[ 0.87  0.64 -0.48  1.67  0.95  0.76 -0.53 -0.52  1.50  0.51 -0.41 -3.87
  1.07  0.82  2.05  1.48  1.29  0.39  0.33 -0.10 -1.59  0.48] | <73>/PQ
[ 2.31  0.93  1.98 -0.16  1.52  2.01  4.09 -1.37  0.00 -0.31 -0.05 -1.16
 -0.90 -4.79 -2.33  2.76 -3.07 -0.60  0.45  0.14  0.53 -2.19] | <73>/Gz
[ 0.77  0.39  0.14  0.15 -1.98  0.44  0.06 -0.95 -0.25 -1.05 -0.76 -0.13
  0.83 -2.34 -1.83 -1.30 -0.44  0.84  0.70 -0.57  4.93  0.15] | <80>/Gz
[-0.08  0.01  0.39 -0.50 -1.88  0.76 -0.08 -0.66  0.16 -1.14 -0.80  0.70
 -0.01 -0.18  0.32 -1.18 -1.05 -1.08 -0.59 -0.52  0.86 -2.87] | <80>/MN
[ 0.98 -0.30  0.77  0.90 -0.57  1.94  0.83 -0.31 -0.42 -1.37 -0.25  0.27
  0.61 -3.30 -2.23 -0.08 -1.44 -0.16  0.47 -2.35  1.52 -2.34] | <80>/MN
[ 2.83 -0.18 -0.85  0.07  0.95  1.30  0.66  0.24  1.24  0.35  0.36 -3.44
 -0.09  4.99 -1.48  3.39  0.59 -1.50  0.96  1.02  0.61 -1.75] | <73>/Qg
[ 1.26  1.18 -1.03  0.11 -1.55 -0.16  1.50 -0.67  2.24 -0.54  0.83 -3.55
  1.52 -5.67  1.73  0.76  1.28  0.93 -0.32 -0.05  2.47 -0.38] | <80>/PQ
[ 1.39  1.68  0.19  1.00  0.61  3.62  2.24 -0.98  0.47 -0.50  0.59  0.76
 -0.33 -5.28 -0.49  1.52 -0.10 -1.11 -0.21  0.20  0.24 -2.26] | <80>/Gz
[ 0.10  0.70  1.63 -1.23 -2.04  0.89  1.56  0.29  0.94 -0.87  0.12  2.30
 -0.11 -2.43 -0.80  2.24 -0.01 -0.39  0.73 -0.39 -1.60 -2.37] | <80>/JB
[ 1.52 -0.10 -2.49 -0.22 -4.79  0.59  0.28 -1.03  2.58 -0.45 -0.83 -3.09
  2.70 -3.07  2.42  0.14  0.78  0.93  0.40 -0.37  2.72 -3.00] | <80>/PQ
[ 1.65  0.25  1.13 -0.61  0.28  0.96  0.93 -2.07 -0.38 -0.09 -0.51 -0.29
  0.38 -4.15 -0.97  0.01 -0.36  1.13  0.66 -1.11  1.53 -0.32] | <80>/Gz
[ 2.88 -0.41  1.99  0.63  2.57  2.07  2.32 -1.45 -0.36 -0.06 -1.26 -1.82
 -0.11 -3.18 -2.58  0.67  0.55  0.45  1.16  0.34  0.31 -0.98] | <80>/Gz
[-1.03 -0.81 -0.92 -1.02 -2.30 -2.45  0.92  0.19  1.23  0.07  1.81  2.76
  1.97 -2.75  0.84  1.50  2.82  2.13  0.43 -0.80  1.57 -0.53] | <80>/PQ
[ 2.03  0.29 -0.99 -0.30 -1.74  1.13  0.77 -0.79  1.20 -0.87  0.13 -3.83
  1.88 -2.62  2.71  0.71  0.81  0.60 -0.58 -0.23  1.51 -0.28] | <80>/PQ
[ 1.22  0.18  2.84 -0.23  1.04  1.98  1.30  0.01 -0.71  0.64 -1.21 -1.08
 -0.30  2.31 -3.15  0.71 -0.12 -0.09  3.15 -0.07  0.99 -1.21] | <73>/Gz
[ 0.37  0.18  1.31 -0.16 -0.01  0.91  1.54 -1.07 -0.69 -0.63 -1.42  4.33
 -0.71 -2.01 -2.85 -1.30 -0.79  0.32  1.08 -0.18  0.52 -0.46] | <80>/MN
[-0.78  0.74 -1.52 -0.18 -3.96 -1.39  1.99 -0.10  1.13  0.33  2.03  1.48
  1.04 -4.83  0.45  0.24  1.12  2.09  0.08 -0.05  3.24 -1.14] | <80>/PQ
[ 2.24  3.34  0.69  0.72  0.57  1.40  1.50 -2.13  2.26 -0.79 -0.58 -0.40
 -0.75 -8.01 -1.74 -1.09 -0.82 -1.24 -0.17 -0.06  1.32  1.17] | <80>/Gz
[ 1.46 -2.87 -0.16 -0.13  1.14  2.37  1.70 -0.19  1.13 -1.42  0.11 -2.75
 -0.63 -8.68  4.20  4.17 -0.88 -2.53 -0.94  1.37 -1.35 -2.29] | <80>/JB
[ 0.80 -0.04 -0.15 -0.44 -0.26  1.79  0.01 -1.14  0.74 -1.11  0.72 -1.34
  0.52 -8.68  3.39  3.21 -0.43 -1.01 -0.64 -0.06 -1.07 -3.26] | <80>/JB
[ 1.53  0.98 -0.97  0.35 -1.51  1.24 -0.02 -0.97  1.36 -1.40 -0.10 -5.36
  1.68 -2.87  3.95  1.10  0.86  0.98 -0.27  0.48  2.36 -0.71] | <80>/PQ
[ 2.30  1.04  1.54 -0.15  1.09  0.96  2.04 -2.12 -0.77 -1.30 -1.78 -0.95
 -0.76 -6.09 -0.33 -0.23  0.36 -0.31 -2.77  0.69  1.22 -0.48] | <80>/Gz
[ 0.46 -0.19  3.53 -0.38  1.93  0.59  2.61 -1.00 -1.36  0.11 -1.43  1.71
 -0.95 -0.94 -5.71  0.69  0.50  0.54  0.63  0.85  1.76 -0.62] | <73>/Gz
[ 1.94  0.56  1.79  0.58  1.88  0.08  1.99 -1.70 -0.06 -0.94 -0.27  0.30
  0.02 -2.23 -5.02  0.37  1.88  0.60  0.57 -0.08  3.03  0.75] | <80>/Gz
[ 1.53  0.79  1.83 -1.30  0.74  0.58  4.23  0.85  0.39 -0.26 -0.15  2.36
 -0.09 -3.61 -4.59  2.62  0.01  0.04  1.57  0.57  1.71 -3.91] | <73>/JB
[ 2.50  1.10  0.39  0.34  0.26  3.10  0.97 -1.02 -0.93 -1.68 -0.75 -1.43
 -0.99 -8.61  1.05  0.56 -0.17 -1.69 -0.06  0.09 -0.65 -2.38] | <80>/JB
[ 1.79  0.60  0.71 -0.29  0.69  2.02  6.59 -0.91  1.50 -0.78 -0.89 -1.40
 -0.44 -4.07  1.43  3.11 -0.24 -1.43 -0.16  0.16 -0.63 -2.87] | <80>/Gz
[ 0.39  0.61 -1.66 -1.35 -1.92  0.12  1.42  3.25  1.71 -1.22  0.64 -0.82
 -0.16 -5.11  4.36  4.11 -1.23 -0.51 -0.67  1.67 -1.35 -3.99] | <80>/JB
[ 1.51  1.24  0.63 -1.76  0.93  1.32  2.97 -2.86  0.65 -1.23 -0.12 -0.49
  0.24 -6.91 -0.79  2.81  0.45 -1.41  0.34  0.00 -0.64 -1.57] | <80>/JB
[ 0.20  0.60  1.69 -0.44 -2.42  1.13  2.00  0.65  0.55  0.57 -0.07  3.10
  0.36  1.32 -3.57 -0.62 -0.60  1.49  1.19  0.18  2.95 -1.43] | <80>/MN
[ 3.68  0.73  0.47  1.98  3.18  2.07  0.84 -2.38 -0.96  0.07 -1.75 -3.62
 -1.41 -6.11  0.45  0.26  1.03 -2.40  0.46  0.25 -0.35  1.21] | <73>/Gz
[ 0.79  0.38  0.32  0.20 -2.99  1.43  2.27 -0.40  0.34 -0.75  0.24  0.47
  1.39 -3.50  0.68  1.67 -1.56 -1.05  0.14 -0.48  3.07 -3.96] | <80>/JB
